Here is a tiny trained network, its code and every weight. The questions are about switching its units off for an input and a class, where a switched-off unit gives its printed mean instead of its output.

import numpy as np


def w(rows, s, z=0):
    codes = np.array(rows[::2]) - 128.0
    scale = np.full(codes.shape[1], s)
    scale[-1] = z or s
    return codes * scale


def f(y):
    return y / 2 * (1 + np.tanh(0.7978845608 * (y + 0.044715 * y**3)))


def log_softmax(a):
    a = a - a.max(-1, keepdims=True)
    return a - np.log(np.exp(a).sum(-1, keepdims=True))


def net(x, mask):
    res = np.array(x, float).reshape(1, 6) / 4 @ E
    y = f(res @ A[0][:, :-1].T + A[0][:, -1])
    res = res + np.where(mask, y, B[0][:, -1]) @ B[0][:, :-1]
    return log_softmax(res[-1] @ U[:, :-1].T + U[:, -1])


A, B = {}, {}
E = w([
[236,147,45,109,104],'x0',
[65,242,125,156,186],'x1',
[168,191,113,1,22],'x2',
[143,249,183,244,7],'x3',
[180,160,58,103,148],'x4',
[81,143,29,144,57],'x5',
],0.0071)
A[0] = w([
[166,134,137,178,225,141],'neuron 1',
[183,92,175,188,152,115],'neuron 2',
[61,112,111,122,123,179],'neuron 3',
[142,194,167,198,76,115],'neuron 4',
[187,206,144,209,36,216],'neuron 5',
[164,83,16,70,77,120],'neuron 6',
[185,96,152,53,90,180],'neuron 7',
[37,141,58,157,124,254],'neuron 8',
[27,129,180,172,163,252],'neuron 9',
[158,168,26,123,202,143],'neuron 10',
[179,156,125,110,194,180],'neuron 11',
[69,35,111,74,121,153],'neuron 12',
[138,51,52,127,74,182],'neuron 13',
[199,96,170,255,187,167],'neuron 14',
[42,176,73,166,106,137],'neuron 15',
],0.01,0.0041)
B[0] = w([
[130,138,82,68,77,178],'neuron 1',
[97,200,129,117,92,170],'neuron 2',
[181,132,149,144,128,164],'neuron 3',
[185,214,223,140,97,208],'neuron 4',
[87,239,153,121,2,252],'neuron 5',
[126,80,163,160,159,202],'neuron 6',
[73,64,109,184,162,188],'neuron 7',
[197,160,148,114,99,201],'neuron 8',
[217,125,193,111,61,236],'neuron 9',
[142,101,120,87,169,172],'neuron 10',
[82,69,6,100,82,156],'neuron 11',
[142,95,178,150,119,204],'neuron 12',
[185,47,155,148,158,190],'neuron 13',
[171,195,126,87,73,218],'neuron 14',
[121,181,118,86,93,185],'neuron 15',
],0.0092,0.011)
U = w([
[196,69,197,194,254,156],'0',
[166,187,177,147,55,253],'1',
[139,136,12,75,152,67],'2',
[54,103,103,185,110,49],'3',
],0.0099,0.0013)

Each question gives the input, the list of numbers given to net, and the class t.
The units are the neurons (one row each of A and B). Each row of codes is followed by its name. A weight is (code - 128) times the scale printed after its matrix; where a second scale follows, it is the last column's (A, B and U).
mask holds one flag per neuron, in row order. A switched-off neuron (its flag False) gives its mean, the last column of its row in B, instead of its output. The means were averaged over made-up inputs and are rounded, as every weight is.
A unit's drop is (log p(t) with every unit on - log p(t) with that unit switched off) / (log p(t) with every unit on - log p(t) with every unit switched off).
The circuit of an input: a set's keep is (log p(t) with only the set's units on - log p(t) with every unit switched off) / (log p(t) with every unit on - log p(t) with every unit switched off). Starting from the 12 units with the biggest drops (on a tie, the unit counted first), units are removed one at a time, each time the one whose removal leaves the highest keep (on an exact tie, the one counted first), for as long as the keep stays at least 0.8.
units of the circuit, in order: the units of the circuit, biggest drop first
top k neurons: the k neurons with the biggest drops, biggest first
drop of u: that unit's drop, to one decimal
input [3,-5,-7,-3,-4,6], class 0: units of the circuit, in order => [neuron 5]
input [0,-5,-3,-5,3,-5], class 2: units of the circuit, in order => [neuron 11; neuron 4]
input [5,7,-1,-4,-8,1], class 0: top 4 neurons => [neuron 5; neuron 14; neuron 2; neuron 4]
input [-3,5,5,-8,6,7], class 0: top 2 neurons => [neuron 6; neuron 5]
input [7,5,-7,-5,-7,7], class 0: top 2 neurons => [neuron 5; neuron 10]
input [7,4,-4,-6,0,3], class 2: top 2 neurons => [neuron 11; neuron 1]
input [-1,-3,-6,-3,-6,4], class 0: top 2 neurons => [neuron 5; neuron 4]
input [-5,-2,2,-5,5,-8], class 3: drop of neuron 7 => 0.1
input [3,2,5,-3,-3,-8], class 2: drop of neuron 11 => 0.2
input [0,7,7,-8,-5,5], class 0: drop of neuron 5 => 0.3
input [6,6,2,-7,-3,3], class 2: drop of neuron 11 => 0.7
